Below is a small trained network, with its code and all its weights. Each question gives an input and a class and asks what happens when units are switched off, that is, made to give their printed mean instead of their output.

import numpy as np


def w(rows, s, z=0):
    codes = np.array(rows[::2]) - 128.0
    scale = np.full(codes.shape[1], s)
    scale[-1] = z or s
    return codes * scale


def f(y):
    return np.maximum(y, 0)


def log_softmax(a):
    a = a - a.max(-1, keepdims=True)
    return a - np.log(np.exp(a).sum(-1, keepdims=True))


def net(x, mask):
    res = np.array(x, float).reshape(1, 4) / 4 @ E
    y = f(res @ A[0][:, :-1].T + A[0][:, -1])
    res = res + np.where(mask, y, B[0][:, -1]) @ B[0][:, :-1]
    return log_softmax(res[-1] @ U[:, :-1].T + U[:, -1])


A, B = {}, {}
E = w([
[132,116,135,128,133,114],'x0',
[133,111,138,127,137,107],'x1',
[250,116,101,115,202,172],'x2',
[181,203,102,112,59,59],'x3',
],0.014)
A[0] = w([
[131,139,142,139,114,145,91],'neuron 1',
[111,120,132,117,153,166,75],'neuron 2',
[137,80,132,110,149,190,173],'neuron 3',
[133,89,116,144,160,177,212],'neuron 4',
[128,109,106,134,120,118,72],'neuron 5',
[115,123,143,163,154,147,217],'neuron 6',
[47,74,115,151,122,146,217],'neuron 7',
[10,78,147,117,154,150,254],'neuron 8',
[250,165,102,121,126,121,103],'neuron 9',
[66,156,119,128,66,52,204],'neuron 10',
[129,95,115,133,177,153,108],'neuron 11',
[124,100,110,135,175,157,124],'neuron 12',
[133,128,113,109,133,149,156],'neuron 13',
],0.024,0.0066)
B[0] = w([
[88,80,69,173,94,175,130],'neuron 1',
[154,91,140,112,112,110,161],'neuron 2',
[135,92,177,131,162,138,198],'neuron 3',
[168,101,128,149,181,177,199],'neuron 4',
[84,146,165,150,142,127,128],'neuron 5',
[148,79,119,245,160,128,173],'neuron 6',
[89,173,58,138,152,97,218],'neuron 7',
[103,196,97,101,159,1,254],'neuron 8',
[99,166,80,138,148,61,232],'neuron 9',
[162,141,172,169,54,219,239],'neuron 10',
[98,85,166,109,123,142,181],'neuron 11',
[132,100,138,73,132,151,181],'neuron 12',
[130,108,175,176,96,104,148],'neuron 13',
],0.035,0.029)
U = w([
[84,177,55,235,145,15,253],'0',
[80,121,163,70,150,120,14],'1',
[173,72,64,1,77,124,25],'2',
[152,4,169,189,204,108,210],'3',
[129,176,156,217,49,162,192],'4',
[55,92,177,41,160,170,22],'5',
[101,92,154,86,130,89,7],'6',
],0.009,0.0035)

Each question gives the input, the list of numbers given to net, and the class t.
The units are the neurons (one row each of A and B). Each row of codes is followed by its name. A weight is (code - 128) times the scale printed after its matrix; where a second scale follows, it is the last column's (A, B and U).
mask holds one flag per neuron, in row order. A switched-off neuron (its flag False) gives its mean, the last column of its row in B, instead of its output. The means were averaged over made-up inputs and are rounded, as every weight is.
A unit's drop is (log p(t) with every unit on - log p(t) with that unit switched off) / (log p(t) with every unit on - log p(t) with every unit switched off).
The circuit of an input: a set's keep is (log p(t) with only the set's units on - log p(t) with every unit switched off) / (log p(t) with every unit on - log p(t) with every unit switched off). Starting from the 12 units with the biggest drops (on a tie, the unit counted first), units are removed one at a time, each time the one whose removal leaves the highest keep (on an exact tie, the one counted first), for as long as the keep stays at least 0.8.
circuit, biggest first: the units of the circuit, biggest drop first
most important unit: the unit with the biggest drop
top k neurons: the k neurons with the biggest drops, biggest first
drop of u: that unit's drop, to one decimal
input [7,-5,1,-8], class 3: most important unit	neuron 3
input [-8,2,0,7], class 4: top 2 neurons	[neuron 8; neuron 10]
input [-5,3,1,0], class 3: top 2 neurons	[neuron 8; neuron 7]
input [1,0,-3,1], class 4: circuit, biggest first	[neuron 9; neuron 10]
input [4,0,-5,1], class 4: top 2 neurons	[neuron 10; neuron 9]
input [-3,2,8,0], class 3: top 2 neurons	[neuron 8; neuron 7]
input [4,7,4,0], class 3: top 2 neurons	[neuron 8; neuron 7]
input [-2,-8,0,3], class 4: top 2 neurons	[neuron 8; neuron 7]
input [-4,0,-8,3], class 4: drop of neuron 10	1.4
input [3,8,-7,3], class 4: drop of neuron 10	1.0
input [7,2,4,-1], class 3: drop of neuron 8	0.1
